Below is a small trained network, with its code and all its weights. Each question gives an input and a target symbol and asks what happens when units are switched off, that is, made to give their printed mean instead of their output.

import numpy as np


def w(rows, s, z=0):
    codes = np.array(rows[::2]) - 128.0
    scale = np.full(codes.shape[1], s)
    scale[-1] = z or s
    return codes * scale


def f(y):
    return np.maximum(y, 0)


def softmax(a):
    e = np.exp(a - a.max(-1, keepdims=True))
    return e / e.sum(-1, keepdims=True)


def log_softmax(a):
    a = a - a.max(-1, keepdims=True)
    return a - np.log(np.exp(a).sum(-1, keepdims=True))


def net(x, mask):
    ids = ['βγδεζηθλμξπστψ'.index(c) for c in x.split()]
    T = len(ids)
    res = E[ids] + P[:T]
    u = 0
    for l in range(3):
        q, k, v = (res @ M[l].T for M in (Q, K, V))
        z = softmax(np.where(np.tri(T) > 0, q @ k.T / 3**0.5, -1e9)) @ v
        res = res + np.where(mask[u], z, O[l][:, -1]) @ O[l][:, :-1]
        u += 1
        y = f(res @ A[l][:, :-1].T + A[l][:, -1])
        res = res + np.where(mask[u : u + 4], y, B[l][:, -1]) @ B[l][:, :-1]
        u += 4
    return log_softmax(res[-1] @ U[:, :-1].T + U[:, -1])


Q, K, V, O, A, B = {}, {}, {}, {}, {}, {}
E = w([
[64,75,109],'β',
[56,141,99],'γ',
[175,124,156],'δ',
[139,121,119],'ε',
[85,83,110],'ζ',
[119,85,134],'η',
[90,106,113],'θ',
[149,187,143],'λ',
[131,115,140],'μ',
[49,152,139],'ξ',
[102,10,100],'π',
[135,186,154],'σ',
[118,102,85],'τ',
[147,113,114],'ψ',
],0.014)
P = w([
[140,137,135],'0',
[96,88,124],'1',
[136,78,120],'2',
[134,184,138],'3',
[202,115,21],'4',
[149,124,147],'5',
[167,153,1],'6',
[167,132,72],'7',
],0.0071)
Q[0] = w([
[60,2,108],'0.h0',
[17,88,52],'0.h0',
[202,240,168],'0.h0',
],0.0079)
K[0] = w([
[79,1,163],'0.h0',
[111,102,179],'0.h0',
[239,232,140],'0.h0',
],0.0077)
V[0] = w([
[29,86,108],'0.h0',
[248,181,125],'0.h0',
[210,252,230],'0.h0',
],0.0036)
O[0] = w([
[114,174,155,180],'0.h0',
[255,182,225,69],'0.h0',
[211,215,226,2],'0.h0',
],0.0044,0.0025)
A[0] = w([
[10,253,147,3],'0.n0',
[66,22,119,110],'0.n1',
[135,228,138,114],'0.n2',
[141,184,244,3],'0.n3',
],0.0029,0.0049)
B[0] = w([
[107,80,70,128],'0.n0',
[100,171,36,252],'0.n1',
[66,78,27,157],'0.n2',
[201,60,1,128],'0.n3',
],0.0039,0.0021)
Q[1] = w([
[112,146,1],'1.h0',
[209,184,107],'1.h0',
[146,89,49],'1.h0',
],0.0067)
K[1] = w([
[254,28,4],'1.h0',
[48,64,8],'1.h0',
[196,75,164],'1.h0',
],0.0056)
V[1] = w([
[88,45,119],'1.h0',
[168,125,255],'1.h0',
[199,62,115],'1.h0',
],0.0098)
O[1] = w([
[69,83,235,239],'1.h0',
[201,84,74,3],'1.h0',
[165,27,254,159],'1.h0',
],0.0088,0.005)
A[1] = w([
[189,253,215,136],'1.n0',
[106,75,18,252],'1.n1',
[148,174,242,94],'1.n2',
[112,60,218,69],'1.n3',
],0.0078,0.0036)
B[1] = w([
[103,63,1,207],'1.n0',
[205,234,176,251],'1.n1',
[93,16,23,198],'1.n2',
[30,81,20,254],'1.n3',
],0.0058)
Q[2] = w([
[180,77,91],'2.h0',
[94,66,225],'2.h0',
[191,136,252],'2.h0',
],0.0044)
K[2] = w([
[225,253,103],'2.h0',
[66,196,127],'2.h0',
[134,117,35],'2.h0',
],0.0053)
V[2] = w([
[110,150,117],'2.h0',
[88,133,2],'2.h0',
[164,18,66],'2.h0',
],0.0083)
O[2] = w([
[139,153,86,142],'2.h0',
[152,186,2,255],'2.h0',
[192,53,94,203],'2.h0',
],0.0077,0.0064)
A[2] = w([
[121,111,179,202],'2.n0',
[221,75,211,9],'2.n1',
[159,60,144,231],'2.n2',
[160,135,255,3],'2.n3',
],0.0068,0.0046)
B[2] = w([
[180,157,250,163],'2.n0',
[172,75,83,136],'2.n1',
[242,114,254,253],'2.n2',
[172,73,26,128],'2.n3',
],0.0066,0.0044)
U = w([
[60,136,122,60],'β',
[63,174,87,4],'γ',
[240,59,115,164],'δ',
[160,112,154,34],'ε',
[73,125,148,97],'ζ',
[133,88,177,144],'η',
[80,143,149,64],'θ',
[197,124,5,83],'λ',
[158,119,186,63],'μ',
[70,208,134,176],'ξ',
[96,3,102,211],'π',
[195,135,14,193],'σ',
[101,128,153,70],'τ',
[164,95,184,64],'ψ',
],0.0061,0.0041)

Each question gives the input, a string of symbols that net reads in full, and the target symbol t.
The units are the heads (3 rows each of Q, K, V and O) and the neurons (one row each of A and B). Each row of codes is followed by its name. A weight is (code - 128) times the scale printed after its matrix; where a second scale follows, it is the last column's (O, A, B and U).
mask holds one flag per unit, layer by layer, with each layer's heads first. A switched-off unit (its flag False) gives its mean, the last column of its rows in O or B, instead of its output. The means were averaged over made-up inputs and are rounded, as every weight is.
A unit's drop is (log p(t) with every unit on - log p(t) with that unit switched off) / (log p(t) with every unit on - log p(t) with every unit switched off).
The circuit of an input: a set's keep is (log p(t) with only the set's units on - log p(t) with every unit switched off) / (log p(t) with every unit on - log p(t) with every unit switched off). Starting from the 12 units with the biggest drops (on a tie, the unit counted first), units are removed one at a time, each time the one whose removal leaves the highest keep (on an exact tie, the one counted first), for as long as the keep stays at least 0.8.
circuit, biggest first: the units of the circuit, biggest drop first
k most important neurons: the k neurons with the biggest drops, biggest first
k most important neurons of layer l: the k neurons of layer l with the biggest drops, biggest first
drop when u is switched off: that unit's drop, to one decimal
input π π τ, target π: circuit, biggest first => 1.h0, 1.n3, 2.h0
input σ σ θ δ, target σ: circuit, biggest first => 1.h0, 2.h0
input δ π β, target δ: 2 most important neurons => 2.n2, 1.n3
input π π β π π π δ, target π: circuit, biggest first => 1.h0, 1.n3, 1.n2, 0.h0
input λ ζ π ζ δ, target π: circuit, biggest first => 1.h0, 0.h0, 1.n2, 1.n1
input π σ π π μ, target π: 3 most important neurons of layer 1 => 1.n3, 1.n1, 1.n2
input π γ π π η λ, target π: 4 most important neurons => 1.n2, 1.n0, 1.n1, 1.n3
input β π π σ, target π: 3 most important neurons => 1.n2, 1.n0, 1.n1
input δ η μ, target δ: circuit, biggest first => 1.h0, 0.h0, 2.h0, 2.n2
input σ β π, target σ: circuit, biggest first => 0.h0, 1.h0, 2.h0
input π π π θ π β η, target π: 3 most important neurons => 1.n3, 1.n1, 1.n2
input δ τ σ π δ ψ π, target δ: 2 most important neurons of layer 1 => 1.n1, 1.n3
input σ σ π, target σ: most important neuron => 1.n1
input ψ π τ π π μ, target π: 3 most important neurons of layer 1 => 1.n3, 1.n2, 1.n1
input σ λ λ, target σ: drop when 1.h0 is switched off => 0.6
input π π ε, target π: drop when 1.n0 is switched off => -0.1
input σ σ τ λ δ λ, target λ: drop when 0.h0 is switched off => 0.5
input ε σ σ σ, target σ: drop when 2.n0 is switched off => 0.0
input δ σ ε, target δ: 2 most important neurons of layer 2 => 2.n2, 2.n1
input δ σ δ, target δ: most important neuron of layer 0 => 0.n1
input π σ π π π τ, target π: 3 most important neurons of layer 1 => 1.n3, 1.n1, 1.n2
